Below are the code and all the weights of a small trained network. Each question names an input and a class and asks about switching units off, where a switched-off unit gives its printed mean instead of its output.

import numpy as np


def w(rows, s, z=0):
    codes = np.array(rows[::2]) - 128.0
    scale = np.full(codes.shape[1], s)
    scale[-1] = z or s
    return codes * scale


def f(y):
    return np.maximum(y, 0)


def log_softmax(a):
    a = a - a.max(-1, keepdims=True)
    return a - np.log(np.exp(a).sum(-1, keepdims=True))


def net(x, mask):
    res = np.array(x, float).reshape(1, 5) / 4 @ E
    y = f(res @ A[0][:, :-1].T + A[0][:, -1])
    res = res + np.where(mask, y, B[0][:, -1]) @ B[0][:, :-1]
    return log_softmax(res[-1] @ U[:, :-1].T + U[:, -1])


A, B = {}, {}
E = w([
[67,118,146,117,121,109,150,166,143,40,154],'x0',
[129,127,127,126,127,128,127,127,129,127,130],'x1',
[129,129,127,128,129,126,129,128,128,128,126],'x2',
[82,102,127,127,244,95,47,112,156,140,121],'x3',
[142,181,61,251,162,143,118,151,91,110,195],'x4',
],0.015)
A[0] = w([
[153,123,129,142,114,132,140,122,116,131,137,131],'N0',
[109,141,101,177,214,119,63,121,125,112,162,32],'N1',
[168,129,99,121,140,131,131,99,111,169,109,203],'N2',
[102,148,111,188,214,123,88,132,134,128,163,35],'N3',
[88,118,139,112,124,114,145,139,133,102,128,99],'N4',
[102,126,141,135,131,109,127,126,130,128,126,88],'N5',
[128,126,123,142,137,137,118,132,134,121,119,106],'N6',
[120,125,137,106,153,105,131,136,148,140,115,74],'N7',
[154,111,171,76,48,129,170,125,145,128,81,202],'N8',
[91,85,164,76,178,105,74,104,180,153,92,143],'N9',
[40,123,150,124,116,94,152,164,141,6,159,130],'N10',
[135,142,138,118,137,128,132,129,129,128,139,109],'N11',
[65,119,138,118,126,114,149,180,147,25,149,130],'N12',
[93,89,145,78,166,95,86,103,179,152,95,117],'N13',
[63,121,140,119,120,101,146,173,146,18,155,130],'N14',
[125,127,143,130,103,123,141,124,133,117,122,87],'N15',
[143,133,125,130,116,112,137,136,115,82,135,77],'N16',
[152,156,84,203,148,147,115,150,101,104,190,153],'N17',
[163,182,109,183,89,151,160,152,87,108,166,122],'N18',
[181,177,98,183,94,156,180,159,77,103,175,130],'N19',
[111,115,112,160,209,100,84,143,130,132,143,68],'N20',
[129,128,121,129,118,131,153,139,126,102,147,77],'N21',
[88,82,156,64,177,76,96,80,185,153,87,135],'N22',
[153,102,166,62,57,138,184,109,138,129,89,221],'N23',
[184,136,123,145,123,151,103,80,126,232,104,254],'N24',
[132,130,155,99,56,148,158,129,140,138,104,193],'N25',
],0.011,0.0066)
B[0] = w([
[141,130,115,140,116,132,118,142,114,137,134,148],'N0',
[162,132,92,49,182,66,137,97,153,167,142,209],'N1',
[129,155,132,141,110,119,111,119,91,149,111,177],'N2',
[144,132,95,72,156,75,123,104,148,172,146,205],'N3',
[143,124,147,119,135,126,123,148,157,118,135,156],'N4',
[146,123,136,128,135,135,121,134,139,127,124,136],'N5',
[112,134,131,117,125,115,142,125,125,125,132,136],'N6',
[127,127,137,147,99,140,138,131,132,121,121,146],'N7',
[151,131,86,72,167,83,130,113,150,164,142,240],'N8',
[105,131,164,156,115,148,104,143,109,85,71,219],'N9',
[124,3,146,107,138,147,155,180,245,104,159,220],'N10',
[126,125,134,124,124,126,129,130,123,133,137,128],'N11',
[126,40,137,125,143,143,142,152,220,116,153,205],'N12',
[108,122,167,172,95,166,115,157,106,91,102,204],'N13',
[130,34,149,104,135,147,153,171,217,118,150,209],'N14',
[116,120,121,124,130,131,143,114,141,138,128,142],'N15',
[125,122,111,127,126,147,138,107,146,127,149,142],'N16',
[160,130,59,144,96,144,163,115,131,158,176,225],'N17',
[108,130,160,170,82,175,139,145,112,104,141,201],'N18',
[113,122,147,185,76,175,151,152,105,103,148,213],'N19',
[136,137,114,78,167,73,120,113,143,152,119,196],'N20',
[115,125,112,134,130,138,150,110,143,120,154,142],'N21',
[101,121,172,170,114,161,93,149,116,83,91,225],'N22',
[152,155,88,73,184,60,121,97,137,176,149,248],'N23',
[114,213,119,149,119,108,92,82,40,137,87,219],'N24',
[144,127,91,98,162,93,127,105,138,168,152,208],'N25',
],0.012,0.019)
U = w([
[163,202,56,77,166,45,101,64,60,213,125,254],'0',
[155,91,90,32,190,71,153,142,207,158,182,92],'1',
[83,177,191,210,120,141,68,119,20,79,34,210],'2',
[82,83,212,147,134,186,102,186,172,27,85,15],'3',
[145,191,100,253,41,196,140,117,13,142,146,157],'4',
[126,92,118,196,65,242,192,174,164,70,194,3],'5',
],0.0069,0.0025)

Each question gives the input, the list of numbers given to net, and the class t.
The units are the neurons (one row each of A and B). Each row of codes is followed by its name. A weight is (code - 128) times the scale printed after its matrix; where a second scale follows, it is the last column's (A, B and U).
mask holds one flag per neuron, in row order. A switched-off neuron (its flag False) gives its mean, the last column of its row in B, instead of its output. The means were averaged over made-up inputs and are rounded, as every weight is.
A unit's drop is (log p(t) with every unit on - log p(t) with that unit switched off) / (log p(t) with every unit on - log p(t) with every unit switched off).
The circuit of an input: a set's keep is (log p(t) with only the set's units on - log p(t) with every unit switched off) / (log p(t) with every unit on - log p(t) with every unit switched off). Starting from the 12 units with the biggest drops (on a tie, the unit counted first), units are removed one at a time, each time the one whose removal leaves the highest keep (on an exact tie, the one counted first), for as long as the keep stays at least 0.8.
circuit, biggest first: the units of the circuit, biggest drop first
top k neurons: the k neurons with the biggest drops, biggest first
drop of u: that unit's drop, to one decimal
input [0,2,2,-7,1], class 4: circuit, biggest first -> (N19 N10)
input [0,-2,-4,0,-7], class 0: top 2 neurons -> (N23 N8)
input [5,3,4,-8,2], class 5: circuit, biggest first -> (N19)
input [-4,-4,-8,2,0], class 2: top 2 neurons -> (N23 N8)
input [-6,-8,-5,7,1], class 0: top 3 neurons -> (N1 N3 N20)
input [8,-6,-7,2,0], class 3: top 2 neurons -> (N23 N8)
input [-6,4,1,0,8], class 4: top 3 neurons -> (N19 N18 N23)
input [0,-6,7,0,3], class 4: top 2 neurons -> (N23 N10)
input [5,-3,4,0,6], class 5: top 2 neurons -> (N23 N19)
input [0,5,1,3,5], class 0: top 3 neurons -> (N10 N14 N12)
input [8,4,0,1,0], class 3: top 3 neurons -> (N23 N8 N1)
input [-5,8,6,-5,1], class 4: drop of N19 -> 0.2
input [0,-1,0,4,-5], class 2: drop of N10 -> 0.1
input [-1,-7,-1,4,0], class 2: drop of N8 -> 0.1
input [-4,3,2,-1,3], class 4: drop of N12 -> 0.0
input [0,0,-1,-7,2], class 4: top neuron -> (N10)
